Below is a small trained network, with its code and all its weights. Each question gives an input and a target symbol and asks what happens when units are switched off, that is, made to give their printed mean instead of their output.

import numpy as np


def w(rows, s, z=0):
    codes = np.array(rows[::2]) - 128.0
    scale = np.full(codes.shape[1], s)
    scale[-1] = z or s
    return codes * scale


def f(y):
    return np.maximum(y, 0)


def softmax(a):
    e = np.exp(a - a.max(-1, keepdims=True))
    return e / e.sum(-1, keepdims=True)


def log_softmax(a):
    a = a - a.max(-1, keepdims=True)
    return a - np.log(np.exp(a).sum(-1, keepdims=True))


def net(x, mask):
    ids = ['ΓΔΘΛΞΣΦΨΩαβεζμπτ'.index(c) for c in x.split()]
    T = len(ids)
    res = E[ids] + P[:T]
    u = 0
    for l in range(3):
        q, k, v = (res @ M[l].T for M in (Q, K, V))
        z = softmax(np.where(np.tri(T) > 0, q @ k.T / 2**0.5, -1e9)) @ v
        res = res + np.where(mask[u], z, O[l][:, -1]) @ O[l][:, :-1]
        u += 1
        y = f(res @ A[l][:, :-1].T + A[l][:, -1])
        res = res + np.where(mask[u : u + 8], y, B[l][:, -1]) @ B[l][:, :-1]
        u += 8
    return log_softmax(res[-1] @ U[:, :-1].T + U[:, -1])


Q, K, V, O, A, B = {}, {}, {}, {}, {}, {}
E = w([
[108,142,119],'Γ',
[95,129,187],'Δ',
[189,141,154],'Θ',
[140,153,56],'Λ',
[68,194,161],'Ξ',
[194,106,19],'Σ',
[55,108,87],'Φ',
[109,140,127],'Ψ',
[121,239,183],'Ω',
[102,138,124],'α',
[154,67,163],'β',
[108,142,118],'ε',
[201,162,123],'ζ',
[8,144,119],'μ',
[209,141,171],'π',
[227,252,222],'τ',
],0.017)
P = w([
[136,142,254],'0',
[88,112,199],'1',
[103,115,184],'2',
[112,116,173],'3',
[123,122,167],'4',
[129,120,158],'5',
[130,119,149],'6',
[138,120,150],'7',
[138,123,142],'8',
[136,119,137],'9',
[139,123,131],'10',
[139,123,128],'11',
],0.0054)
Q[0] = w([
[113,255,72],'0.h0',
[151,48,100],'0.h0',
],0.0091)
K[0] = w([
[59,158,115],'0.h0',
[50,1,147],'0.h0',
],0.0083)
V[0] = w([
[109,243,115],'0.h0',
[164,59,1],'0.h0',
],0.0071)
O[0] = w([
[86,165,254,141],'0.h0',
[85,123,123,2],'0.h0',
],0.0058)
A[0] = w([
[164,123,39,254],'0.n0',
[156,132,192,116],'0.n1',
[91,202,198,122],'0.n2',
[32,93,171,101],'0.n3',
[254,111,50,59],'0.n4',
[66,106,8,180],'0.n5',
[98,202,222,133],'0.n6',
[139,183,224,106],'0.n7',
],0.0085,0.005)
B[0] = w([
[151,83,141,210],'0.n0',
[193,148,91,194],'0.n1',
[146,175,74,225],'0.n2',
[145,23,113,171],'0.n3',
[43,58,1,178],'0.n4',
[174,153,134,171],'0.n5',
[81,150,68,254],'0.n6',
[18,43,101,233],'0.n7',
],0.0061)
Q[1] = w([
[193,213,18],'1.h0',
[83,181,253],'1.h0',
],0.0057)
K[1] = w([
[17,178,24],'1.h0',
[1,114,203],'1.h0',
],0.0053)
V[1] = w([
[177,214,102],'1.h0',
[254,206,146],'1.h0',
],0.0043)
O[1] = w([
[93,196,37,68],'1.h0',
[228,1,150,1],'1.h0',
],0.0082,0.0021)
A[1] = w([
[165,151,205,255],'1.n0',
[72,174,100,130],'1.n1',
[87,3,56,178],'1.n2',
[172,135,11,106],'1.n3',
[141,183,40,68],'1.n4',
[142,192,195,77],'1.n5',
[112,72,138,187],'1.n6',
[156,167,116,131],'1.n7',
],0.011,0.0044)
B[1] = w([
[126,115,195,176],'1.n0',
[123,189,109,196],'1.n1',
[186,166,83,254],'1.n2',
[137,69,165,191],'1.n3',
[176,126,248,175],'1.n4',
[144,164,183,138],'1.n5',
[185,165,170,187],'1.n6',
[139,171,165,141],'1.n7',
],0.012,0.0078)
Q[2] = w([
[78,204,253],'2.h0',
[110,77,133],'2.h0',
],0.0042)
K[2] = w([
[29,101,146],'2.h0',
[2,60,25],'2.h0',
],0.0073)
V[2] = w([
[138,195,3],'2.h0',
[100,90,247],'2.h0',
],0.0064)
O[2] = w([
[188,2,72,27],'2.h0',
[40,184,170,253],'2.h0',
],0.0071,0.00058)
A[2] = w([
[10,153,83,142],'2.n0',
[28,172,48,130],'2.n1',
[119,93,210,122],'2.n2',
[133,138,202,212],'2.n3',
[153,36,102,3],'2.n4',
[58,117,56,166],'2.n5',
[182,196,84,96],'2.n6',
[84,97,7,213],'2.n7',
],0.013,0.0067)
B[2] = w([
[66,85,79,198],'2.n0',
[117,102,90,194],'2.n1',
[13,48,84,163],'2.n2',
[158,50,188,254],'2.n3',
[2,94,64,169],'2.n4',
[214,87,21,153],'2.n5',
[58,218,110,204],'2.n6',
[250,233,157,149],'2.n7',
],0.0074,0.0094)
U = w([
[146,5,197,220],'Γ',
[223,122,153,116],'Δ',
[177,153,121,176],'Θ',
[128,150,106,254],'Λ',
[22,118,68,29],'Ξ',
[123,44,60,95],'Σ',
[145,193,112,240],'Φ',
[101,141,112,100],'Ψ',
[59,191,118,28],'Ω',
[92,122,115,129],'α',
[103,131,98,34],'β',
[10,57,130,255],'ε',
[105,125,127,10],'ζ',
[115,185,70,31],'μ',
[109,124,119,17],'π',
[116,174,188,10],'τ',
],0.013,0.0045)

Each question gives the input, a string of symbols that net reads in full, and the target symbol t.
The units are the heads (2 rows each of Q, K, V and O) and the neurons (one row each of A and B). Each row of codes is followed by its name. A weight is (code - 128) times the scale printed after its matrix; where a second scale follows, it is the last column's (O, A, B and U).
mask holds one flag per unit, layer by layer, with each layer's heads first. A switched-off unit (its flag False) gives its mean, the last column of its rows in O or B, instead of its output. The means were averaged over made-up inputs and are rounded, as every weight is.
A unit's drop is (log p(t) with every unit on - log p(t) with that unit switched off) / (log p(t) with every unit on - log p(t) with every unit switched off).
The circuit of an input: a set's keep is (log p(t) with only the set's units on - log p(t) with every unit switched off) / (log p(t) with every unit on - log p(t) with every unit switched off). Starting from the 12 units with the biggest drops (on a tie, the unit counted first), units are removed one at a time, each time the one whose removal leaves the highest keep (on an exact tie, the one counted first), for as long as the keep stays at least 0.8.
circuit, biggest first: the units of the circuit, biggest drop first
unit that matters most: the unit with the biggest drop
top k neurons: the k neurons with the biggest drops, biggest first
top k neurons in layer l: the k neurons of layer l with the biggest drops, biggest first
input β τ τ Δ Γ β, target Δ: circuit, biggest first : 1.n2; 1.h0
input Δ Σ Θ Δ Σ α Γ Δ Δ Λ, target Γ: top 3 neurons : 1.n4; 1.n3; 0.n7
input ε μ Δ Δ Δ Δ β Φ β, target Δ: circuit, biggest first : 1.n2; 1.n6
input Δ Δ Δ Λ Δ ε, target ε: top 3 neurons : 1.n2; 0.n4; 0.n7
input Γ Δ Γ Θ Δ Δ Γ Γ ε τ Λ, target Γ: circuit, biggest first : 1.n3; 1.n4
input Δ Δ Δ Δ Δ Δ Δ Σ Ψ, target ε: top 3 neurons : 1.n2; 0.n4; 1.n6
input Ψ μ Ψ ε Δ β Γ Ω Ξ, target Ξ: top 4 neurons : 1.n2; 2.n0; 0.n7; 1.n1
input ε Σ Ψ Γ Ψ π Σ Δ Θ, target Γ: circuit, biggest first : 1.n2; 1.n1; 2.n6
input β Δ Δ Ψ Γ, target ε: top 4 neurons in layer 0 : 0.n4; 0.n7; 0.n2; 0.n6
input Δ Δ Γ, target ε: top 2 neurons in layer 2 : 2.n0; 2.n7
input β β Σ Δ β Ψ ε Γ, target Γ: top 2 neurons : 1.n2; 0.n7
input β Θ β Γ, target Γ: unit that matters most : 0.n6
input β Ψ β Ψ, target Γ: top 2 neurons in layer 0 : 0.n6; 0.n4
input Δ Δ Δ Δ Δ, target ε: top 2 neurons in layer 1 : 1.n2; 1.n0
input β β Δ, target Γ: unit that matters most : 0.h0
input Δ Δ Δ α, target ε: top 2 neurons in layer 0 : 0.n4; 0.n7
input Ω Λ Σ π Δ Δ τ, target τ: top 2 neurons : 0.n7; 1.n4
input Δ Δ Δ Ψ, target ε: top 4 neurons : 1.n2; 0.n4; 0.n7; 1.n6
input Δ Λ Δ Ω, target Ω: top 4 neurons : 0.n7; 1.n1; 0.n2; 1.n4
input β Θ Ψ, target Γ: top neuron : 0.n4
input β Σ Δ β β β Σ μ, target μ: top 2 neurons : 1.n3; 1.n2
input β τ Σ ε β β Δ ε, target Γ: top 4 neurons in layer 0 : 0.n7; 0.n4; 0.n6; 0.n0
input Ω Δ β Ω Σ π, target Γ: top 2 neurons : 1.n2; 1.n1
input ε Δ Δ Δ τ, target τ: top 3 neurons in layer 0 : 0.n7; 0.n6; 0.n2
input Δ Δ Δ β Δ Ψ Ω Ψ Δ α π, target Γ: top 2 neurons in layer 0 : 0.n6; 0.n3
input β Δ β β Δ Δ β π Δ Δ, target Γ: top 3 neurons in layer 0 : 0.n4; 0.n7; 0.n6
input τ Ψ π Δ Ξ Δ Γ Ξ Γ Θ ζ, target Γ: unit that matters most : 1.n3
input β Ω Δ Δ Γ β Δ Φ, target Φ: top 2 neurons in layer 1 : 1.n4; 1.n2
